[[-29  -5  16  17 -46  67  -2 -31  35 -24 -18 -39  38]
 [-79 -17 -62  13 -18  23 -61  79  21 -47  75   4 -56]
 [ 42  90  -9 -10  71  66   4  68 -32 -42 -31 -57 -11]
 [-52 -45  22  27 -92  61  -3 -67  61 -13 -10 -28  54]
 [  0  20  14  -4 -39 -15  11  36  34  26   1 -23 -30]]
:
[[-29  16 -46  -2  35 -18  38]
 [-79 -62 -18 -61  21  75 -56]
 [ 42  -9  71   4 -32 -31 -11]
 [-52  22 -92  -3  61 -10  54]
 [  0  14 -39  11  34   1 -30]]

[[-61  59  65  23  59  66   7  57 -59  -5]
 [-18  45 -34 -20  -4   7  64  46  61  23]
 [-31  -8  13 -65   1  49  12  39 -32 -15]
 [-41  40  19 -32 -24  31  47  38  35  45]]
:
[[-61  65  59   7 -59]
 [-18 -34  -4  64  61]
 [-31  13   1  12 -32]
 [-41  19 -24  47  35]]

[[-88 -36  30  28]
 [ 14  -5  -4  -6]
 [-25 -11 -24 -49]
 [-32  65 -40 -43]
 [-10 -38 -38 -16]
 [-25  -6   9  16]
 [ 10  52 -52 -56]
 [-23 -27 -26  -9]
 [-15 -65   0  18]]
:
[[-88  30]
 [ 14  -4]
 [-25 -24]
 [-32 -40]
 [-10 -38]
 [-25   9]
 [ 10 -52]
 [-23 -26]
 [-15   0]]

[[ 51  53  44  56  75 -72 -60]
 [-14   3  19 -25 -20  16  34]
 [-28  -7  21 -49 -29  20  67]
 [-46 -23  10 -63 -68  58  79]
 [  8  26 -46  11   6  21  -7]
 [ -5  16 -21 -12  -7  24  21]
 [ 24  32  32  27  37 -38 -21]
 [-24  -6  17 -36 -35  27  49]
 [-31 -15  16 -45 -46  41  59]]
:
[[ 51  44  75 -60]
 [-14  19 -20  34]
 [-28  21 -29  67]
 [-46  10 -68  79]
 [  8 -46   6  -7]
 [ -5 -21  -7  21]
 [ 24  32  37 -21]
 [-24  17 -35  49]
 [-31  16 -46  59]]

[[  2  21 -13   5  85  37  80 -12  49 -20 -12   4  28  20]
 [ 26  -5 -66  -9 -43 -92 -40   7  11  19 -14 -51  55 -19]]
:
[[  2 -13  85  80  49 -12  28]
 [ 26 -66 -43 -40  11 -14  55]]

[[-14  50  20   0   6  22   2  34   9  -3   8  49  12]
 [ 66  29   5  18  23  28  23  11   2   7  31 -32  -3]
 [ 27 -23  -7  -3 -26 -83  72  40  -1 -21   8 -22   5]
 [  2  11   4  -5   3 -17 -40  -2  10   9 -45  -7 -21]
 [ 23  12  24  14  24 -60 -40   1   3 -10  18  -5  13]
 [ 16  15  -9   2 -23 -29  20   5  -9   0  29 -15   3]
 [-39 -42  -4  10   7  40 -43 -58  -8   2 -12  -9   5]]
:
[[-14  20   6   2   9   8  12]
 [ 66   5  23  23   2  31  -3]
 [ 27  -7 -26  72  -1   8   5]
 [  2   4   3 -40  10 -45 -21]
 [ 23  24  24 -40   3  18  13]
 [ 16  -9 -23  20  -9  29   3]
 [-39  -4   7 -43  -8 -12   5]]

[[ 21  12 -15 -37   6 -38  -6 -28   4 -23 -70 -10   3]
 [ 14  14  10  10  16 -16   4  -8   0   3  -1  14   5]
 [  2 -21 -26 -67  36   1 -40 -18 -17  43 -46  66 -19]
 [-22  -4  23  -3 -66 -38   7  16 -27  -9  19 -25  -8]
 [  0  53  -1  35 -38   0  14   2   9 -38  42 -60  31]
 [ 34   7 -38  35  -2 -50 -55 -48   5 -21 -22   1  -7]]
:
[[ 21 -15   6  -6   4 -70   3]
 [ 14  10  16   4   0  -1   5]
 [  2 -26  36 -40 -17 -46 -19]
 [-22  23 -66   7 -27  19  -8]
 [  0  -1 -38  14   9  42  31]
 [ 34 -38  -2 -55   5 -22  -7]]

[[  2 -19   9  18  72]
 [-25 -90  21  34 -44]
 [ 15   8  20  56  51]
 [ 38  54 -42 -30   6]]
:
[[  2   9  72]
 [-25  21 -44]
 [ 15  20  51]
 [ 38 -42   6]]
